Below are the code and all the weights of a small trained network. Each question names an input and a class and asks about switching units off, where a switched-off unit gives its printed mean instead of its output.

import numpy as np


def w(rows, s, z=0):
    codes = np.array(rows[::2]) - 128.0
    scale = np.full(codes.shape[1], s)
    scale[-1] = z or s
    return codes * scale


def norm(h):
    return h / np.sqrt((h * h).mean(-1, keepdims=True) + 1e-5)


def f(y):
    return np.maximum(y, 0)


def log_softmax(a):
    a = a - a.max(-1, keepdims=True)
    return a - np.log(np.exp(a).sum(-1, keepdims=True))


def net(x, mask):
    res = np.array(x, float).reshape(1, 2) / 4 @ E
    u = 0
    for l in range(3):
        y = f(norm(res) @ A[l][:, :-1].T + A[l][:, -1])
        res = res + np.where(mask[u : u + 13], y, B[l][:, -1]) @ B[l][:, :-1]
        u += 13
    return log_softmax(norm(res)[-1] @ U[:, :-1].T + U[:, -1])


A, B = {}, {}
E = w([
[124,82,18],'x0',
[4,29,86],'x1',
],0.011)
A[0] = w([
[130,101,71,54],'0.n1',
[110,30,144,127],'0.n2',
[150,135,77,119],'0.n3',
[83,89,95,37],'0.n4',
[151,142,81,85],'0.n5',
[84,100,114,89],'0.n6',
[147,108,135,45],'0.n7',
[7,109,103,255],'0.n8',
[156,123,75,102],'0.n9',
[105,161,189,109],'0.n10',
[48,69,111,122],'0.n11',
[147,106,224,124],'0.n12',
[102,163,197,127],'0.n13',
],0.02,0.0039)
B[0] = w([
[100,85,99,171],'0.n1',
[154,193,90,195],'0.n2',
[110,78,145,164],'0.n3',
[92,154,139,186],'0.n4',
[126,83,118,156],'0.n5',
[116,190,131,176],'0.n6',
[149,142,115,128],'0.n7',
[105,255,159,254],'0.n8',
[128,58,127,166],'0.n9',
[84,159,101,177],'0.n10',
[76,209,118,227],'0.n11',
[83,149,88,190],'0.n12',
[98,162,69,186],'0.n13',
],0.013)
A[1] = w([
[108,138,81,69],'1.n1',
[122,31,138,81],'1.n2',
[126,206,242,194],'1.n3',
[134,125,105,3],'1.n4',
[57,198,239,162],'1.n5',
[106,190,254,149],'1.n6',
[117,109,123,22],'1.n7',
[31,223,200,110],'1.n8',
[148,254,187,106],'1.n9',
[47,216,170,113],'1.n10',
[200,72,224,76],'1.n11',
[114,41,157,183],'1.n12',
[36,252,254,139],'1.n13',
],0.0094,0.0037)
B[1] = w([
[96,149,162,142],'1.n1',
[142,115,190,142],'1.n2',
[77,102,90,189],'1.n3',
[128,125,132,128],'1.n4',
[70,100,65,205],'1.n5',
[80,2,77,171],'1.n6',
[122,114,122,128],'1.n7',
[118,132,99,234],'1.n8',
[59,127,129,212],'1.n9',
[63,129,70,228],'1.n10',
[181,215,141,137],'1.n11',
[139,172,128,144],'1.n12',
[68,109,65,252],'1.n13',
],0.0094,0.012)
A[2] = w([
[101,136,172,126],'2.n1',
[164,132,177,120],'2.n2',
[191,29,186,118],'2.n3',
[29,119,143,254],'2.n4',
[44,148,73,125],'2.n5',
[166,98,154,40],'2.n6',
[154,128,178,138],'2.n7',
[177,152,183,92],'2.n8',
[106,22,213,154],'2.n9',
[109,170,121,90],'2.n10',
[138,90,67,169],'2.n11',
[98,250,56,110],'2.n12',
[193,202,166,118],'2.n13',
],0.012,0.0051)
B[2] = w([
[94,179,133,132],'2.n1',
[152,255,79,133],'2.n2',
[113,114,103,150],'2.n3',
[195,182,64,240],'2.n4',
[115,219,176,241],'2.n5',
[112,132,140,132],'2.n6',
[139,202,83,133],'2.n7',
[233,199,149,134],'2.n8',
[125,87,95,142],'2.n9',
[133,96,156,159],'2.n10',
[26,153,163,158],'2.n11',
[113,24,203,254],'2.n12',
[222,174,166,137],'2.n13',
],0.0084,0.014)
U = w([
[106,120,146,57],'0',
[143,130,163,8],'1',
[145,3,68,122],'2',
[141,90,237,85],'3',
[234,180,131,156],'4',
[57,219,90,183],'5',
],0.022,0.012)

Each question gives the input, the list of numbers given to net, and the class t.
The units are the neurons (one row each of A and B). Each row of codes is followed by its name. A weight is (code - 128) times the scale printed after its matrix; where a second scale follows, it is the last column's (A, B and U).
mask holds one flag per neuron, layer by layer. A switched-off neuron (its flag False) gives its mean, the last column of its row in B, instead of its output. The means were averaged over made-up inputs and are rounded, as every weight is.
A unit's drop is (log p(t) with every unit on - log p(t) with that unit switched off) / (log p(t) with every unit on - log p(t) with every unit switched off).
most important unit: the unit with the biggest drop
top k neurons: the k neurons with the biggest drops, biggest first
top k neurons in layer l: the k neurons of layer l with the biggest drops, biggest first
drop when u is switched off: that unit's drop, to one decimal
input [7,-7], class 2: most important unit -> 0.n8
input [3,-7], class 4: top 2 neurons -> [0.n8 0.n11]
input [1,-6], class 3: top 3 neurons in layer 1 -> [1.n13 1.n10 1.n5]
input [1,-7], class 3: top 3 neurons in layer 1 -> [1.n13 1.n10 1.n5]
input [4,-8], class 4: top 2 neurons -> [0.n8 0.n11]
input [3,-5], class 4: top 2 neurons -> [0.n8 0.n11]
input [5,-7], class 4: top 2 neurons -> [0.n8 1.n13]
input [8,-8], class 2: top 2 neurons in layer 2 -> [2.n5 2.n4]
input [2,-5], class 4: top 2 neurons -> [0.n8 0.n11]
input [4,-1], class 2: top 2 neurons -> [0.n8 0.n11]
input [7,-8], class 4: top 4 neurons in layer 0 -> [0.n12 0.n13 0.n11 0.n10]
input [1,-5], class 3: top 4 neurons in layer 1 -> [1.n13 1.n6 1.n10 1.n5]
input [5,-8], class 4: drop when 0.n8 is switched off -> 1.0
input [8,-7], class 2: drop when 0.n8 is switched off -> 0.2
input [1,-1], class 2: drop when 0.n8 is switched off -> 0.6
input [7,-3], class 2: drop when 2.n12 is switched off -> 0.0
